-1.51  -1.25   1.00  -0.14 out 1.00
-0.112  -0.041   0.054   0.155   0.009  -0.039 out 0.054
 138.779  -172.086   -21.785   -37.652   -31.546     9.826    41.839 out -21.785
-0.6   0.2   1.1   0.4   0.1  -0.7  -1.1 out 1.1
 153.30  -120.77   -33.66  -124.11   -85.46   -37.91  -100.01 out -33.66
  4.493    8.035   16.450  -11.965 out 16.450
---
array([[-0.75, -2.26, -0.66,  5.27, -3.82,  0.99, -8.56],
       [ 1.39,  6.42, -0.99,  1.21, -4.47, -3.58,  0.16]]) gives -4.47

array([[-7.22, -0.30, -4.10, -3.60, -4.17],
       [ 0.97, -3.77, -0.59,  0.43,  1.68],
       [ 5.86,  0.53,  6.36,  4.43,  0.12]]) gives -4.17

array([6.51, 2.83, 0.15, 0.96, 1.63]) gives 0.96

array([[-0.31,  2.41, -2.97, -4.21,  2.76],
       [ 4.64, -3.60, -0.62,  0.40,  2.27],
       [-1.14, -6.80, -4.02,  6.40,  4.86]]) gives -4.21

array([[ 1.25, -0.50, -0.47, -3.10, -3.85, -0.95],
       [-1.44,  6.14, -7.44,  4.41,  2.63,  0.36]]) gives -3.85

array([ 1.42, -4.06,  3.49,  6.75, -7.07, -3.49,  2.33]) gives -4.06
---
[[ 6.12 -6.67 -7.77 -1.01  0.42 -6.44  7.68]
 [-6.99 -4.94 -1.47 -1.94 -2.00 -0.55 -6.17]
 [ 0.43 -5.50 -2.05  6.88  6.73  3.49  0.64]] --> -4.94

[[ 4.42  3.51  3.00  6.46 -7.16  6.14]
 [-1.55  3.89  4.75  1.37  4.90  2.21]
 [ 2.79 -1.68 -1.77 -0.21 -1.37 -1.28]] --> 3.89

[[ 6.37  7.10  4.37  0.47  4.15  4.05]
 [-2.90 -3.63  1.50 -5.11  0.64  0.59]
 [ 6.24  7.21  3.38  4.21  4.32  3.62]] --> -3.63

[[-0.03  1.88  0.56  2.13 -0.22 -7.79  5.74]
 [-4.32  3.40 -4.08 -5.54 -7.03 -1.75 -3.48]
 [-0.11 -3.72 -8.11  1.01  7.24  0.84 -2.45]] --> 3.40

[[-5.23 -0.78  3.80  4.97  5.18  6.28]
 [-4.01 -2.23  2.66  2.88  3.30  3.36]
 [ 2.28  6.81  4.94 -5.15 -4.93 -3.42]] --> -2.23

[[-4.02 -1.35 -0.34 -0.55  3.36 -0.84 -0.42]
 [-6.62 -0.23  3.48  0.87 -0.98 -2.76 -1.44]
 [ 2.21 -2.36  0.98 -0.56 -2.94  1.97 -1.20]] --> -0.23
---
[-6.16  6.39  7.07 -5.24 -8.20  5.36] -> -6.16, 5.36

[ 7.30 -0.72  1.96  6.38 -3.42  0.16] -> 7.30, 0.16

[[-4.36 -0.80  0.68  3.62 -0.20  4.25]
 [ 5.07  2.17 -1.28  3.50 -6.47 -3.35]] -> -4.36, -3.35

[ 3.03 -7.80  0.03  1.94 -1.92 -0.88] -> 3.03, -0.88

[[-5.10 -1.22 -3.03 -3.51 -5.26 -6.57  0.82]
 [-2.91  4.93 -4.55  5.84  8.25  0.72  0.91]
 [-2.67 -2.51 -0.49  0.68 -4.04  0.97  4.52]] -> -5.10, 4.52

[-3.70 -2.15  6.34  4.21 -4.95 -6.87 -1.74] -> -3.70, -1.74

[[-7.70 -3.12 -0.54 -0.54]
 [ 7.31  7.38 -0.79 -0.79]] -> -7.70, -0.79

[[-0.45 -4.12 -3.72  2.30  0.00]
 [ 2.10  0.00  2.65 -3.09 -6.41]] -> -0.45, -6.41
---
[-1.40 -1.56  1.44 -0.57 -0.43] result: -0.43
[  29.097  -36.127 -138.622  140.913] result: 140.913
[ 0.105 -0.097  0.036  0.164] result: 0.164
[-1.273 -1.733 -1.115  1.248] result: 1.248
[ 13.7   0.4  13.3  10.1  -0.3 -11.3  -8.3] result: -8.3
[-4.586 -9.597  8.526  9.652] result: 9.652
[  96.883 -108.056  -18.962  144.713  -65.104  131.014   -6.412] result: -6.412
[-1.247 -1.673  0.788  1.112 -1.455  1.036] result: 1.036
[-0.4  1.1 -1.0  0.6] result: 0.6
---
array([[830, 420, 173, 808, 362, 458],
       [428, 463, 546, 413, 479, 484],
       [178, 627, 661, 227, 656, 505]]) -> 227

array([[-660,  444,  492,  334],
       [-398,  158,  294,  535],
       [ 344,  187,  124,  616]]) -> 124

array([197, 139, 357, 831]) -> 357

array([ 513, -416, -326, -889, -456, -724]) -> -456

array([17, 52, 10, 85, 66]) -> 52

array([642, 768, 284, 683, 425, 240]) -> 425

array([[432, 270,  37, 303, 638,  18, 199],
       [215, 437, 501, 403, 390, 613, 376],
       [390, 793, 309, 606, 200, 266, 377]]) -> 199

array([87, 11, 25, 99, 86]) -> 86

array([  2, -27,  37,  -1]) -> 2
